Here is a tiny trained network, its code and every weight. The questions are about switching its units off for an input and a target symbol, where a switched-off unit gives its printed mean instead of its output.

import numpy as np


def w(rows, s, z=0):
    codes = np.array(rows[::2]) - 128.0
    scale = np.full(codes.shape[1], s)
    scale[-1] = z or s
    return codes * scale


def f(y):
    return y / 2 * (1 + np.tanh(0.7978845608 * (y + 0.044715 * y**3)))


def softmax(a):
    e = np.exp(a - a.max(-1, keepdims=True))
    return e / e.sum(-1, keepdims=True)


def log_softmax(a):
    a = a - a.max(-1, keepdims=True)
    return a - np.log(np.exp(a).sum(-1, keepdims=True))


def net(x, mask):
    ids = ['ΓΘΞΠΦβδεζτψω'.index(c) for c in x.split()]
    T = len(ids)
    res = E[ids] + P[:T]
    u = 0
    for l in range(2):
        q, k, v = (res @ M[l].T for M in (Q, K, V))
        z = softmax(np.where(np.tri(T) > 0, q @ k.T / 3**0.5, -1e9)) @ v
        res = res + np.where(mask[u], z, O[l][:, -1]) @ O[l][:, :-1]
        u += 1
        y = f(res @ A[l][:, :-1].T + A[l][:, -1])
        res = res + np.where(mask[u : u + 4], y, B[l][:, -1]) @ B[l][:, :-1]
        u += 4
    return log_softmax(res[-1] @ U[:, :-1].T + U[:, -1])


Q, K, V, O, A, B = {}, {}, {}, {}, {}, {}
E = w([
[130,171,93],'Γ',
[129,173,109],'Θ',
[52,132,138],'Ξ',
[105,124,132],'Π',
[90,79,162],'Φ',
[100,167,82],'β',
[157,102,108],'δ',
[87,79,149],'ε',
[137,180,90],'ζ',
[139,176,73],'τ',
[254,115,198],'ψ',
[112,130,128],'ω',
],0.02)
P = w([
[107,160,155],'0',
[91,94,61],'1',
[98,97,130],'2',
[174,132,253],'3',
[132,154,173],'4',
[68,108,59],'5',
[117,147,168],'6',
],0.013)
Q[0] = w([
[94,134,127],'L0H1',
[253,121,175],'L0H1',
[125,108,65],'L0H1',
],0.014)
K[0] = w([
[120,163,147],'L0H1',
[142,12,10],'L0H1',
[161,112,201],'L0H1',
],0.012)
V[0] = w([
[118,176,113],'L0H1',
[107,48,122],'L0H1',
[47,62,251],'L0H1',
],0.016)
O[0] = w([
[114,73,161,219],'L0H1',
[106,240,173,2],'L0H1',
[169,181,255,12],'L0H1',
],0.0097,0.0045)
A[0] = w([
[250,87,131,2],'L0N1',
[234,45,153,155],'L0N2',
[106,80,180,153],'L0N3',
[132,85,148,34],'L0N4',
],0.018,0.0058)
B[0] = w([
[26,208,10,153],'L0N1',
[243,179,244,253],'L0N2',
[97,108,32,249],'L0N3',
[91,202,95,145],'L0N4',
],0.012,0.0037)
Q[1] = w([
[20,254,61],'L1H1',
[77,140,13],'L1H1',
[111,109,164],'L1H1',
],0.0091)
K[1] = w([
[174,10,160],'L1H1',
[218,65,150],'L1H1',
[119,124,153],'L1H1',
],0.011)
V[1] = w([
[253,191,66],'L1H1',
[194,184,141],'L1H1',
[46,241,67],'L1H1',
],0.0034)
O[1] = w([
[207,254,91,221],'L1H1',
[183,232,199,9],'L1H1',
[92,208,211,155],'L1H1',
],0.0037,0.0015)
A[1] = w([
[2,197,58,42],'L1N1',
[59,153,75,89],'L1N2',
[157,83,196,56],'L1N3',
[55,121,147,2],'L1N4',
],0.017,0.004)
B[1] = w([
[252,218,142,254],'L1N1',
[10,124,155,252],'L1N2',
[88,67,142,143],'L1N3',
[96,101,193,137],'L1N4',
],0.023,0.0099)
U = w([
[152,150,146,75],'Γ',
[99,171,120,47],'Θ',
[160,175,222,70],'Ξ',
[141,127,225,166],'Π',
[153,138,177,203],'Φ',
[56,245,69,109],'β',
[254,79,80,254],'δ',
[195,152,151,119],'ε',
[72,121,67,114],'ζ',
[139,120,190,97],'τ',
[252,197,100,48],'ψ',
[60,144,124,116],'ω',
],0.0072,0.0064)

Each question gives the input, a string of symbols that net reads in full, and the target symbol t.
The units are the heads (3 rows each of Q, K, V and O) and the neurons (one row each of A and B). Each row of codes is followed by its name. A weight is (code - 128) times the scale printed after its matrix; where a second scale follows, it is the last column's (O, A, B and U).
mask holds one flag per unit, layer by layer, with each layer's heads first. A switched-off unit (its flag False) gives its mean, the last column of its rows in O or B, instead of its output. The means were averaged over made-up inputs and are rounded, as every weight is.
A unit's drop is (log p(t) with every unit on - log p(t) with that unit switched off) / (log p(t) with every unit on - log p(t) with every unit switched off).
The circuit of an input: a set's keep is (log p(t) with only the set's units on - log p(t) with every unit switched off) / (log p(t) with every unit on - log p(t) with every unit switched off). Starting from all 10 units, units are removed one at a time, each time the one whose removal leaves the highest keep (on an exact tie, the one counted first), for as long as the keep stays at least 0.8.
units of the circuit, in order: the units of the circuit, biggest drop first
most important unit: the unit with the biggest drop
k most important neurons: the k neurons with the biggest drops, biggest first
k most important neurons of layer l: the k neurons of layer l with the biggest drops, biggest first
input Γ τ Φ Φ, target β: 2 most important neurons of layer 1 => L1N2, L1N1
input ζ τ Φ, target ζ: units of the circuit, in order => L0N2, L1N1, L0N3
input ε Ξ τ Θ Φ Π, target δ: 3 most important neurons => L1N2, L0N2, L0N3
input ζ Θ Θ, target ζ: 3 most important neurons => L0N1, L1N1, L0N3
input ψ τ β Θ, target β: units of the circuit, in order => L0H1, L1N2
input Φ Φ ω ε Π δ, target Π: units of the circuit, in order => L0H1, L1N3
input δ τ Γ, target ψ: most important unit => L1N1
input Θ τ Π, target δ: 3 most important neurons of layer 0 => L0N2, L0N1, L0N3
input τ ζ τ ζ ε τ, target ζ: 3 most important neurons of layer 0 => L0N1, L0N2, L0N3
input τ Π Π, target β: 3 most important neurons => L1N2, L1N1, L0N3
input ζ τ τ, target ζ: units of the circuit, in order => L0H1, L1N1, L0N1, L0N3
input τ δ Θ τ, target ψ: 2 most important neurons => L1N1, L0N2
input τ Θ Θ τ τ Φ Φ, target β: 2 most important neurons => L0N3, L0N4
input Θ ζ τ, target δ: units of the circuit, in order => L1N2, L0H1, L0N2, L0N1
input τ ω ε, target β: units of the circuit, in order => L1N2, L0N4, L0N3
input τ Γ Θ Θ ε Γ, target δ: 2 most important neurons => L1N2, L0N1
input ε ζ Π, target Ξ: 4 most important neurons => L0N3, L0N2, L1N4, L1N2
input Π ε τ δ Ξ, target Ξ: most important neuron => L0N3
input Θ τ ζ, target δ: units of the circuit, in order => L1N2, L0H1, L0N1, L0N3
input Π τ τ τ ω ε, target β: units of the circuit, in order => L1N2, L0N3, L1N1
input Γ δ Θ Φ Ξ Φ, target Π: units of the circuit, in order => L0H1
input τ τ Φ ζ, target β: units of the circuit, in order => L1N2, L0H1
input ζ τ δ, target δ: 2 most important neurons of layer 0 => L0N2, L0N1
